Below is a small trained network, with its code and all its weights. Each question gives an input and a target symbol and asks what happens when units are switched off, that is, made to give their printed mean instead of their output.

import numpy as np


def w(rows, s, z=0):
    codes = np.array(rows[::2]) - 128.0
    scale = np.full(codes.shape[1], s)
    scale[-1] = z or s
    return codes * scale


def norm(h):
    return h / np.sqrt((h * h).mean(-1, keepdims=True) + 1e-5)


def f(y):
    return np.maximum(y, 0)


def softmax(a):
    e = np.exp(a - a.max(-1, keepdims=True))
    return e / e.sum(-1, keepdims=True)


def log_softmax(a):
    a = a - a.max(-1, keepdims=True)
    return a - np.log(np.exp(a).sum(-1, keepdims=True))


def net(x, mask):
    ids = ['βγθμτφω'.index(c) for c in x.split()]
    T = len(ids)
    res = E[ids] + P[:T]
    r = norm(res)
    for j in range(2):
        rows = slice(4 * j, 4 * j + 4)
        q, k, v = (r @ M[0][rows].T for M in (Q, K, V))
        z = softmax(np.where(np.tri(T) > 0, q @ k.T / 4**0.5, -1e9)) @ v
        o = O[0][rows]
        res = res + np.where(mask[j], z, o[:, -1]) @ o[:, :-1]
    y = f(norm(res) @ A[0][:, :-1].T + A[0][:, -1])
    res = res + np.where(mask[2:18], y, B[0][:, -1]) @ B[0][:, :-1]
    return log_softmax(norm(res)[-1] @ U[:, :-1].T + U[:, -1])


Q, K, V, O, A, B = {}, {}, {}, {}, {}, {}
E = w([
[147,121,232],'β',
[86,70,249],'γ',
[126,107,237],'θ',
[67,154,157],'μ',
[107,111,94],'τ',
[157,232,96],'φ',
[157,196,162],'ω',
],0.016)
P = w([
[245,239,235],'0',
[244,239,203],'1',
[255,175,174],'2',
[222,195,123],'3',
[187,196,85],'4',
[144,178,55],'5',
[136,154,29],'6',
[119,131,30],'7',
[139,135,15],'8',
],0.003)
Q[0] = w([
[169,141,116],'H1',
[77,119,151],'H1',
[177,8,101],'H1',
[104,244,150],'H1',
[174,170,151],'H2',
[125,230,39],'H2',
[189,149,107],'H2',
[49,156,119],'H2',
],0.012)
K[0] = w([
[153,82,165],'H1',
[110,134,119],'H1',
[253,155,105],'H1',
[45,135,163],'H1',
[142,157,157],'H2',
[95,115,163],'H2',
[187,138,179],'H2',
[56,114,138],'H2',
],0.015)
V[0] = w([
[71,188,157],'H1',
[80,12,112],'H1',
[184,58,152],'H1',
[160,89,175],'H1',
[124,143,131],'H2',
[31,158,93],'H2',
[228,188,188],'H2',
[146,145,87],'H2',
],0.011)
O[0] = w([
[141,158,170,242],'H1',
[33,170,214,15],'H1',
[41,3,62,75],'H1',
[14,91,92,143],'H1',
[61,80,115,147],'H2',
[116,66,216,121],'H2',
[115,79,24,255],'H2',
[190,106,112,99],'H2',
],0.0063,0.0062)
A[0] = w([
[161,203,177,67],'N1',
[211,73,113,62],'N2',
[163,125,58,141],'N3',
[128,128,173,145],'N4',
[140,120,73,144],'N5',
[69,179,119,64],'N6',
[87,91,151,121],'N7',
[183,86,133,91],'N8',
[93,129,78,47],'N9',
[133,124,67,101],'N10',
[131,92,162,89],'N11',
[192,143,111,2],'N12',
[142,60,139,132],'N13',
[86,81,88,107],'N14',
[137,199,38,157],'N15',
[255,140,112,80],'N16',
],0.013,0.0032)
B[0] = w([
[67,181,60,205],'N1',
[132,29,106,195],'N2',
[165,155,194,202],'N3',
[219,125,213,170],'N4',
[162,198,171,178],'N5',
[126,26,169,157],'N6',
[59,108,219,157],'N7',
[197,26,150,176],'N8',
[175,154,90,152],'N9',
[164,127,101,172],'N10',
[140,70,135,161],'N11',
[89,166,147,164],'N12',
[198,133,49,180],'N13',
[95,173,23,158],'N14',
[78,3,164,254],'N15',
[19,78,166,242],'N16',
],0.0057,0.0074)
U = w([
[253,152,69,158],'β',
[146,215,195,243],'γ',
[28,91,122,162],'θ',
[208,56,142,101],'μ',
[44,66,217,2],'τ',
[141,102,220,56],'φ',
[133,150,65,124],'ω',
],0.013,0.0078)

Each question gives the input, a string of symbols that net reads in full, and the target symbol t.
The units are the heads (4 rows each of Q, K, V and O) and the neurons (one row each of A and B). Each row of codes is followed by its name. A weight is (code - 128) times the scale printed after its matrix; where a second scale follows, it is the last column's (O, A, B and U).
mask holds one flag per unit, heads first, then neurons. A switched-off unit (its flag False) gives its mean, the last column of its rows in O or B, instead of its output. The means were averaged over made-up inputs and are rounded, as every weight is.
A unit's drop is (log p(t) with every unit on - log p(t) with that unit switched off) / (log p(t) with every unit on - log p(t) with every unit switched off).
The circuit of an input: a set's keep is (log p(t) with only the set's units on - log p(t) with every unit switched off) / (log p(t) with every unit on - log p(t) with every unit switched off). Starting from the 12 units with the biggest drops (on a tie, the unit counted first), units are removed one at a time, each time the one whose removal leaves the highest keep (on an exact tie, the one counted first), for as long as the keep stays at least 0.8.
circuit, biggest first: the units of the circuit, biggest drop first
most important unit: the unit with the biggest drop
top k neurons: the k neurons with the biggest drops, biggest first
heads that matter: for each layer, one digit per head in row order, 1 if its drop is at least 0.15 and else 0, layers parted by /
drop when u is switched off: that unit's drop, to one decimal
input γ τ γ, target γ: heads that matter -> 01
input θ γ μ φ, target γ: most important unit -> N2
input θ φ γ φ φ φ γ θ ω, target θ: heads that matter -> 00
input φ φ ω, target μ: top 2 neurons -> [N16 N15]
input γ φ γ β, target θ: top 2 neurons -> [N7 N14]
input γ β φ γ γ θ, target θ: circuit, biggest first -> [H1 H2 N14]
input θ θ θ, target θ: circuit, biggest first -> [H1 H2]
input φ μ ω β γ φ, target θ: top 3 neurons -> [N15 N6 N13]
input β γ β φ μ θ φ φ φ, target γ: circuit, biggest first -> [H1 N2]
input μ β φ τ τ γ γ τ, target τ: heads that matter -> 01
input ω μ γ τ γ τ φ φ, target θ: top 2 neurons -> [N15 N6]
input τ φ φ γ φ θ μ μ, target γ: drop when H2 is switched off -> 0.0
input φ β ω θ, target β: drop when N15 is switched off -> 0.2
input ω φ γ γ ω β θ, target β: drop when H2 is switched off -> 0.4
input γ θ ω, target θ: most important unit -> N15
